Each row has a name. After each piece below comes the name of the row it's from, unless a question asks for something else. Each question is about the rows just above it. Places in a row count from 1.

q_990: [ 1.25 -4.49  4.75  1.30  4.61  2.16  5.20 -2.98  2.68  2.34  0.33 -2.86
  8.00  8.36  6.12  4.45  3.17 -2.25 -4.43 -0.28  0.27 -0.20  4.81  5.29
  5.28 -4.08 -3.02 -3.15 -6.23  4.94 -2.49  1.64  5.79 -3.95  2.59  7.66
  2.52 -1.48 -2.15 -4.52 -2.36  1.25  0.50 -4.33 -3.32  1.33 -3.16 -1.05
 -2.02]
q_94: [ 1.52  1.66  2.67  3.34  1.11  1.14  0.42  4.16 -5.62 -1.53  0.84  0.05
  0.48 -4.56 -0.21 -0.97 -1.40  2.78 -2.26 -4.22 -1.10 -0.51  3.17 -3.95
  0.41  2.25  1.21  0.03  0.31  0.90 -3.35 -2.84 -3.06 -3.61 -3.55  0.15
  7.53  0.34  1.19  0.94 -1.64 -3.10 -4.01 -0.15 -3.02  8.05  4.24  1.59
  1.03]
q_499: [ 5.29 -2.49 -6.23 -2.98  1.31 -2.25  2.16 -2.02  5.20 -4.49 -4.43  2.34
 -4.33  1.25 -0.28  5.79  2.68 -3.32  1.25 -4.52  4.75  3.17  4.45  4.94
  2.59  8.36 -2.36  6.12  4.81 -3.95 -3.02  0.33  8.00  7.66  1.64 -4.08
 -3.16  5.28 -0.20  0.50 -2.34  4.61 -1.48 -3.15 -2.86  1.33 -2.15  0.27
  2.52]
q_657: [-0.48  2.08  1.04  4.19 -1.02  0.24  0.50  3.23 -4.69 -2.64  0.58  0.43
  0.33 -2.93 -0.89  1.68 -0.54  3.24 -2.22 -3.21 -0.61 -1.69  0.90 -2.36
 -2.40  2.65  1.27 -2.52  1.42  0.81 -4.02 -3.15 -4.56 -2.17 -2.89  0.80
  4.89 -0.66  1.02  1.35 -0.15 -1.33 -4.80  1.17 -2.20  6.54  3.08  0.80
  1.81]
q_286: [ 4.82  2.25  0.68  2.16  2.15  5.68  1.32  2.55 -6.13  5.63 -0.33  3.49
  2.08 -3.96 -3.95  2.93  5.24  6.68 -5.72  1.46 -5.73 -2.74 -0.83 -6.94
 -1.25  4.91 -4.31  0.28 -0.56 -1.49  3.31 -6.25 -4.22  2.52 -0.41 -2.60
  0.26  3.26 -3.71  2.67  3.41 -0.31  0.95  3.61 -0.53  1.26 -5.87  5.75
 -4.01]
q_548: [ 1.25 -4.49  4.75  1.30  4.61  2.16  5.20 -2.98  2.68  2.34  0.33 -2.86
  8.00  8.36  6.12  4.45  3.17 -2.25 -4.43 -0.28  0.27 -0.20  4.81  5.29
  5.28 -4.08 -3.02 -3.15 -6.23  4.94 -2.49  1.64  5.79 -3.95  2.59  7.66
  2.52 -1.48 -2.15 -4.52 -2.36  1.25  0.50 -4.33 -3.32  1.33 -3.16 -2.34
 -2.02]
q_679: [ 1.54  0.31  3.19  4.25  2.08  1.09  0.99  2.45 -5.17  0.09  1.78  0.09
  1.63 -1.99  1.03  0.13 -0.23  2.95 -2.47 -3.61 -1.45 -0.37  3.33 -2.93
  0.96  1.68  0.51 -0.52 -0.30  1.01 -1.80 -2.22 -1.52 -3.24 -2.57  1.37
  7.26  0.31  0.37  0.12 -1.32 -2.17 -3.02 -0.44 -3.16  6.62  3.40  1.66
 -0.02]
q_815: [ 2.11  1.31  2.07  2.03  0.49  2.17  1.75  2.66 -4.50 -2.38  0.52 -1.02
  1.11 -3.88 -0.44 -1.04 -0.28  2.30 -2.51 -4.28 -1.12 -0.32  2.39 -3.86
  0.82  2.31  1.45 -0.13 -1.58  2.45 -4.42 -3.03 -1.93 -3.67 -2.78 -0.06
  7.96  0.00 -0.10  0.63 -1.54 -2.78 -3.89 -0.28 -3.18  8.50  2.92  0.89
 -0.06]
q_462: [-4.84  2.73 -0.87  5.74 -3.87 -1.70 -0.80  5.59 -2.39 -3.63 -1.56  1.30
  0.98  2.32 -1.13  7.78  0.30  3.38 -3.14  1.48  1.18 -4.11 -1.15  2.77
 -6.78  2.55 -0.45 -7.76  5.19 -2.21 -6.21 -3.46 -9.01  1.89 -0.97  2.48
 -2.33 -2.69  3.75  2.48  2.20  1.15 -5.74  1.40  2.95  3.62 -1.57 -2.29
  6.61]
key -> tag
[5.29] -> q_387
[8.01] -> q_432
[2.08] -> q_918
[8.00] -> q_147
[5.28] -> q_158
Join q_990 by its entry at place 13:	q_147
Number of entries in [ 1.25 -4.49  4.75  1.30  4.61  2.16  5.20 -2.98  2.68  2.34  0.33 -2.86
  8.00  8.36  6.12  4.45  3.17 -2.25 -4.43 -0.28]:	20
q_462 in full:	[-4.84  2.73 -0.87  5.74 -3.87 -1.70 -0.80  5.59 -2.39 -3.63 -1.56  1.30
  0.98  2.32 -1.13  7.78  0.30  3.38 -3.14  1.48  1.18 -4.11 -1.15  2.77
 -6.78  2.55 -0.45 -7.76  5.19 -2.21 -6.21 -3.46 -9.01  1.89 -0.97  2.48
 -2.33 -2.69  3.75  2.48  2.20  1.15 -5.74  1.40  2.95  3.62 -1.57 -2.29
  6.61]
find: [-4.84  2.73 -0.87  5.74 -3.87 -1.70 -0.80  5.59 -2.39 -3.63 -1.56  1.30
  0.98  2.32 -1.13  7.78  0.30  3.38 -3.14  1.48  1.18 -4.11 -1.15  2.77
 -6.78  2.55 -0.45 -7.76  5.19 -2.21 -6.21 -3.46 -9.01  1.89 -0.97  2.48
 -2.33 -2.69  3.75  2.48  2.20  1.15 -5.74  1.40  2.95  3.62 -1.57 -2.29
  6.61]	q_462
[-2.02 -2.34 -3.16  1.33 -3.32 -4.33  0.50  1.25 -2.36 -4.52 -2.15 -1.48
  2.52  7.66  2.59 -3.95  5.79  1.64 -2.49  4.94 -6.23 -3.15 -3.02 -4.08
  5.28  5.29  4.81 -0.20  0.27 -0.28 -4.43 -2.25  3.17  4.45  6.12  8.36
  8.00 -2.86  0.33  2.34  2.68 -2.98  5.20  2.16  4.61  1.30  4.75 -4.49
  1.25] is which row reordered?	q_548
find: [ 4.82  2.25  0.68  2.16  2.15  5.68  1.32  2.55 -6.13  5.63 -0.33  3.49
  2.08 -3.96 -3.95  2.93  5.24  6.68 -5.72  1.46 -5.73 -2.74 -0.83 -6.94
 -1.25  4.91 -4.31  0.28 -0.56 -1.49  3.31 -6.25 -4.22  2.52 -0.41 -2.60
  0.26  3.26 -3.71  2.67  3.41 -0.31  0.95  3.61 -0.53  1.26 -5.87  5.75
 -4.01]	q_286

q_958: [-6.18 -2.83  4.10 -6.16]
q_909: [-8.02 -1.05  5.63 -7.28]
q_231: [-7.66 -0.63  5.57  3.43]
q_515: [-7.87 -0.88  5.59  0.60]
q_777: [-7.76 -1.67  5.60 -2.40]
q_308: [-7.19 -2.21  4.95 -4.97]
q_80: [ 5.59 -7.86 -0.88  0.60]
q_164: [-8.02 -1.05  5.63 -1.32]
[-7.87 -0.88  0.60  5.59] is which row reordered?	q_515
q_80 in full:	[ 5.59 -7.86 -0.88  0.60]
q_515 in full:	[-7.87 -0.88  5.59  0.60]
Number of entries in [-7.76 -1.67  5.60]:	3

q_532: [ 7.40  1.30  7.45  3.00  9.39 -2.61 -6.22]
q_800: [ 6.55  5.99  1.74 -1.67  6.10 -2.99 -8.06]
q_127: [ 7.40  2.37  7.45  3.00  9.39 -2.61 -6.22]
q_327: [ 5.98 -8.06 -2.99  6.55  6.10  1.74 -1.67]
q_926: [ 6.45  5.44  2.83 -2.34  5.83 -4.17 -8.13]
q_85: [ 8.08  2.40  7.66  3.03  7.70 -3.15 -5.90]
q_327 in full:	[ 5.98 -8.06 -2.99  6.55  6.10  1.74 -1.67]
Number of entries in [ 6.55  5.99  1.74 -1.67  6.10 -2.99 -8.06]:	7
tags:
[3.00] -> q_494
[6.55] -> q_646
[-1.67] -> q_788
[-1.66] -> q_372
[-8.06] -> q_11
[-8.05] -> q_971
[3.03] -> q_655
The tag of q_800, keyed by place 4:	q_788
Which row holds these entries in another order? [-2.99 -8.06  6.55  5.99  1.74 -1.67  6.10]	q_800
find: [ 7.40  1.30  7.45  3.00  9.39 -2.61 -6.22]	q_532

